Below are the code and all the weights of a small trained network. Each question names an input and a target symbol and asks about switching units off, where a switched-off unit gives its printed mean instead of its output.

import numpy as np


def w(rows, s, z=0):
    codes = np.array(rows[::2]) - 128.0
    scale = np.full(codes.shape[1], s)
    scale[-1] = z or s
    return codes * scale


def norm(h):
    return h / np.sqrt((h * h).mean(-1, keepdims=True) + 1e-5)


def f(y):
    return y / 2 * (1 + np.tanh(0.7978845608 * (y + 0.044715 * y**3)))


def softmax(a):
    e = np.exp(a - a.max(-1, keepdims=True))
    return e / e.sum(-1, keepdims=True)


def log_softmax(a):
    a = a - a.max(-1, keepdims=True)
    return a - np.log(np.exp(a).sum(-1, keepdims=True))


def net(x, mask):
    ids = ['ΔΞΠΣβγεηθτ'.index(c) for c in x.split()]
    T = len(ids)
    res = E[ids] + P[:T]
    u = 0
    for l in range(3):
        q, k, v = (norm(res) @ M[l].T for M in (Q, K, V))
        z = softmax(np.where(np.tri(T) > 0, q @ k.T / 3**0.5, -1e9)) @ v
        res = res + np.where(mask[u], z, O[l][:, -1]) @ O[l][:, :-1]
        u += 1
        y = f(norm(res) @ A[l][:, :-1].T + A[l][:, -1])
        res = res + np.where(mask[u : u + 8], y, B[l][:, -1]) @ B[l][:, :-1]
        u += 8
    return log_softmax(norm(res)[-1] @ U[:, :-1].T + U[:, -1])


Q, K, V, O, A, B = {}, {}, {}, {}, {}, {}
E = w([
[145,175,109,122,127,120,102],'Δ',
[152,135,160,150,163,180,149],'Ξ',
[110,137,129,122,121,156,64],'Π',
[161,190,77,128,148,110,81],'Σ',
[179,92,172,98,73,134,126],'β',
[128,248,172,144,5,146,188],'γ',
[114,140,98,60,160,147,117],'ε',
[93,146,151,163,154,86,187],'η',
[149,169,84,129,156,122,94],'θ',
[145,85,45,188,148,42,99],'τ',
],0.0019)
P = w([
[99,77,35,189,24,111,254],'0',
[186,231,76,190,79,89,109],'1',
[192,225,81,173,109,104,94],'2',
[178,215,92,167,118,105,87],'3',
[182,202,103,153,114,113,71],'4',
[173,200,110,145,134,120,79],'5',
[173,199,138,127,128,128,71],'6',
[154,192,144,127,137,140,62],'7',
[160,181,154,120,164,136,64],'8',
[144,173,162,104,153,148,65],'9',
[136,162,169,92,165,150,72],'10',
[108,149,179,84,173,156,77],'11',
[108,138,202,64,196,168,67],'12',
[123,159,192,72,166,164,65],'13',
],0.00093)
Q[0] = w([
[38,110,248,248,204,38,247],'0.h0',
[27,211,139,89,243,129,39],'0.h0',
[253,30,6,7,5,232,22],'0.h0',
],0.0054)
K[0] = w([
[145,135,226,56,183,187,50],'0.h0',
[70,1,148,64,69,249,192],'0.h0',
[145,201,53,212,82,38,186],'0.h0',
],0.0051)
V[0] = w([
[208,113,136,55,124,133,212],'0.h0',
[105,116,137,51,64,112,45],'0.h0',
[42,166,39,23,153,2,189],'0.h0',
],0.0018)
O[0] = w([
[245,64,177,198,174,118,157,38],'0.h0',
[152,96,50,61,95,31,101,4],'0.h0',
[71,3,197,169,186,123,61,128],'0.h0',
],0.002,0.00045)
A[0] = w([
[142,97,166,160,156,160,84,98],'0.n0',
[79,107,171,165,138,93,188,123],'0.n1',
[203,195,255,127,79,177,196,190],'0.n2',
[100,130,151,43,193,187,107,1],'0.n3',
[147,62,137,168,142,176,211,207],'0.n4',
[72,70,128,147,80,124,64,209],'0.n5',
[158,149,174,103,207,136,114,67],'0.n6',
[145,139,54,152,202,90,106,244],'0.n7',
],0.003,0.00088)
B[0] = w([
[128,144,59,56,41,74,184,155],'0.n0',
[209,129,118,183,94,185,56,84],'0.n1',
[121,102,120,69,241,154,167,251],'0.n2',
[177,190,137,234,87,86,123,154],'0.n3',
[145,196,86,70,108,129,18,90],'0.n4',
[222,199,117,84,188,106,204,151],'0.n5',
[171,143,37,194,25,131,102,176],'0.n6',
[96,100,250,57,87,169,140,235],'0.n7',
],0.0018,0.0017)
Q[1] = w([
[98,58,123,34,160,70,5],'1.h0',
[217,255,135,124,54,125,22],'1.h0',
[95,9,143,117,222,160,243],'1.h0',
],0.0045)
K[1] = w([
[170,17,21,193,111,45,88],'1.h0',
[91,54,23,145,2,234,196],'1.h0',
[209,204,219,78,246,47,58],'1.h0',
],0.0048)
V[1] = w([
[253,190,45,124,132,148,67],'1.h0',
[89,142,189,65,148,213,151],'1.h0',
[105,106,82,128,132,185,41],'1.h0',
],0.0024)
O[1] = w([
[227,78,67,195,31,90,251,205],'1.h0',
[78,62,25,106,105,171,16,254],'1.h0',
[87,91,174,202,64,193,167,172],'1.h0',
],0.0018,0.00075)
A[1] = w([
[57,126,127,58,141,110,171,118],'1.n0',
[163,138,1,212,221,248,170,4],'1.n1',
[162,186,100,154,193,228,122,100],'1.n2',
[169,100,171,96,211,70,182,101],'1.n3',
[152,146,54,175,84,168,118,120],'1.n4',
[191,133,65,111,187,56,152,99],'1.n5',
[136,121,105,98,172,80,24,148],'1.n6',
[174,5,142,219,126,30,51,163],'1.n7',
],0.0031,0.0019)
B[1] = w([
[146,147,101,162,85,117,107,130],'1.n0',
[128,252,87,110,123,160,174,201],'1.n1',
[131,111,97,108,129,149,180,250],'1.n2',
[153,178,109,86,102,165,109,122],'1.n3',
[156,124,134,100,160,165,140,175],'1.n4',
[100,88,155,112,109,192,100,135],'1.n5',
[140,109,127,139,111,106,209,198],'1.n6',
[48,86,83,99,84,121,194,133],'1.n7',
],0.0039,0.0015)
Q[2] = w([
[102,92,4,36,175,212,253],'2.h0',
[201,41,215,222,231,104,25],'2.h0',
[175,150,162,37,21,188,252],'2.h0',
],0.0048)
K[2] = w([
[199,133,213,21,245,61,164],'2.h0',
[58,39,149,252,103,183,67],'2.h0',
[206,105,108,2,128,166,247],'2.h0',
],0.0049)
V[2] = w([
[96,111,160,89,169,119,163],'2.h0',
[66,146,252,159,133,145,122],'2.h0',
[151,126,132,149,108,202,41],'2.h0',
],0.0018)
O[2] = w([
[153,76,132,97,207,139,137,91],'2.h0',
[135,132,147,91,127,211,205,3],'2.h0',
[67,249,127,136,120,158,130,113],'2.h0',
],0.0018,0.00058)
A[2] = w([
[203,125,79,19,115,213,52,53],'2.n0',
[129,48,92,153,63,253,94,6],'2.n1',
[87,184,120,172,89,57,68,77],'2.n2',
[121,77,161,142,216,186,194,70],'2.n3',
[92,61,174,88,100,90,106,114],'2.n4',
[184,183,164,128,142,148,132,97],'2.n5',
[76,162,137,77,133,147,132,143],'2.n6',
[156,117,88,21,38,146,105,99],'2.n7',
],0.004,0.0021)
B[2] = w([
[129,137,184,5,21,39,154,250],'2.n0',
[87,128,185,135,47,203,66,122],'2.n1',
[150,183,76,142,61,76,87,220],'2.n2',
[78,237,175,147,98,27,154,134],'2.n3',
[119,185,54,66,105,162,146,178],'2.n4',
[82,57,83,132,131,213,95,213],'2.n5',
[155,115,87,68,129,103,188,205],'2.n6',
[188,226,199,109,217,50,177,224],'2.n7',
],0.0024,0.0011)
U = w([
[237,53,157,230,54,126,211,126],'Δ',
[183,219,27,125,170,248,207,127],'Ξ',
[165,201,33,188,38,48,34,157],'Π',
[18,133,81,22,223,114,24,45],'Σ',
[220,127,254,25,37,70,98,123],'β',
[218,34,67,122,242,38,136,127],'γ',
[25,21,29,108,49,81,224,67],'ε',
[46,206,208,216,204,32,183,62],'η',
[33,136,193,135,24,234,94,118],'θ',
[205,91,181,163,232,171,40,251],'τ',
],0.0054,0.0026)

Each question gives the input, a string of symbols that net reads in full, and the target symbol t.
The units are the heads (3 rows each of Q, K, V and O) and the neurons (one row each of A and B). Each row of codes is followed by its name. A weight is (code - 128) times the scale printed after its matrix; where a second scale follows, it is the last column's (O, A, B and U).
mask holds one flag per unit, layer by layer, with each layer's heads first. A switched-off unit (its flag False) gives its mean, the last column of its rows in O or B, instead of its output. The means were averaged over made-up inputs and are rounded, as every weight is.
A unit's drop is (log p(t) with every unit on - log p(t) with that unit switched off) / (log p(t) with every unit on - log p(t) with every unit switched off).
The circuit of an input: a set's keep is (log p(t) with only the set's units on - log p(t) with every unit switched off) / (log p(t) with every unit on - log p(t) with every unit switched off). Starting from the 12 units with the biggest drops (on a tie, the unit counted first), units are removed one at a time, each time the one whose removal leaves the highest keep (on an exact tie, the one counted first), for as long as the keep stays at least 0.8.
circuit, biggest first: the units of the circuit, biggest drop first
unit that matters most: the unit with the biggest drop
k most important neurons: the k neurons with the biggest drops, biggest first
top k neurons in layer l: the k neurons of layer l with the biggest drops, biggest first
input θ Π θ θ θ, target θ: unit that matters most : 1.h0
input θ θ θ, target θ: 3 most important neurons : [0.n4 0.n7 0.n2]
input Σ Δ θ γ τ Ξ Ξ Σ Δ, target Σ: circuit, biggest first : [1.h0 0.n7 0.h0 0.n6]
input Σ η ε Δ ε Σ η η, target ε: circuit, biggest first : [1.n7 0.h0]
input Δ Π Π Π, target Δ: circuit, biggest first : [0.n4 0.h0 1.h0 0.n1]
input Δ ε β Ξ γ β β γ θ ε θ, target Δ: 2 most important neurons : [0.n4 0.n2]
input ε η Π Π Δ Ξ β τ Π η γ Σ, target ε: circuit, biggest first : [0.h0 1.n7]
input Σ γ Ξ θ θ θ θ τ Δ τ Π η θ, target Σ: 3 most important neurons : [0.n2 0.n7 0.n6]
input ε Π η ε, target ε: circuit, biggest first : [1.n7 0.h0 0.n2]
input Ξ Σ Δ Π Δ Π Π θ β τ τ Π, target Ξ: circuit, biggest first : [0.h0 0.n7]
input Π Ξ θ θ Σ Π η Π γ, target Ξ: 3 most important neurons : [0.n2 0.n7 1.n7]
input Σ Ξ Ξ Π τ Π, target Σ: 3 most important neurons : [0.n2 0.n7 0.n6]
input θ Ξ Π Π θ γ θ τ Π Δ Ξ Π ε, target θ: 3 most important neurons : [0.n2 0.n4 0.n3]
input Π θ ε θ γ β η, target β: top neuron in layer 1 : [1.n5]
input θ Π Π Π β Π θ Σ, target θ: top 3 neurons in layer 0 : [0.n2 0.n4 0.n7]
input θ Δ θ γ η Ξ Π Π Ξ θ Π Δ, target θ: 2 most important neurons : [0.n2 0.n4]
input γ Π Ξ Π γ β ε τ γ τ Σ Π ε, target γ: 4 most important neurons : [0.n3 1.n6 0.n2 0.n6]
input Π ε Π Π ε η, target ε: top 3 neurons in layer 0 : [0.n1 0.n0 0.n2]
input γ Δ θ β θ, target γ: 2 most important neurons : [1.n6 0.n2]
input Σ η Π ε Ξ τ, target ε: circuit, biggest first : [1.n7]
input Π Ξ η Δ Σ θ Σ Ξ θ, target Π: top 2 neurons in layer 1 : [1.n7 1.n1]
input τ η η η θ Π η γ Ξ ε β η Π, target τ: top 2 neurons in layer 0 : [0.n2 0.n5]
input Π γ Σ Ξ θ Π τ Π β Σ, target Π: top 3 neurons in layer 0 : [0.n2 0.n5 0.n6]
input η ε ε ε, target η: 2 most important neurons : [2.n3 0.n3]
input η η η Ξ Ξ Ξ Ξ θ θ Ξ τ η θ θ, target η: 3 most important neurons : [2.n3 0.n2 1.n1]
input Π Π τ Π, target Π: 2 most important neurons : [0.n6 0.n2]
input Π Σ η β θ ε θ Σ Ξ θ, target Π: top 4 neurons in layer 0 : [0.n2 0.n5 0.n6 0.n7]
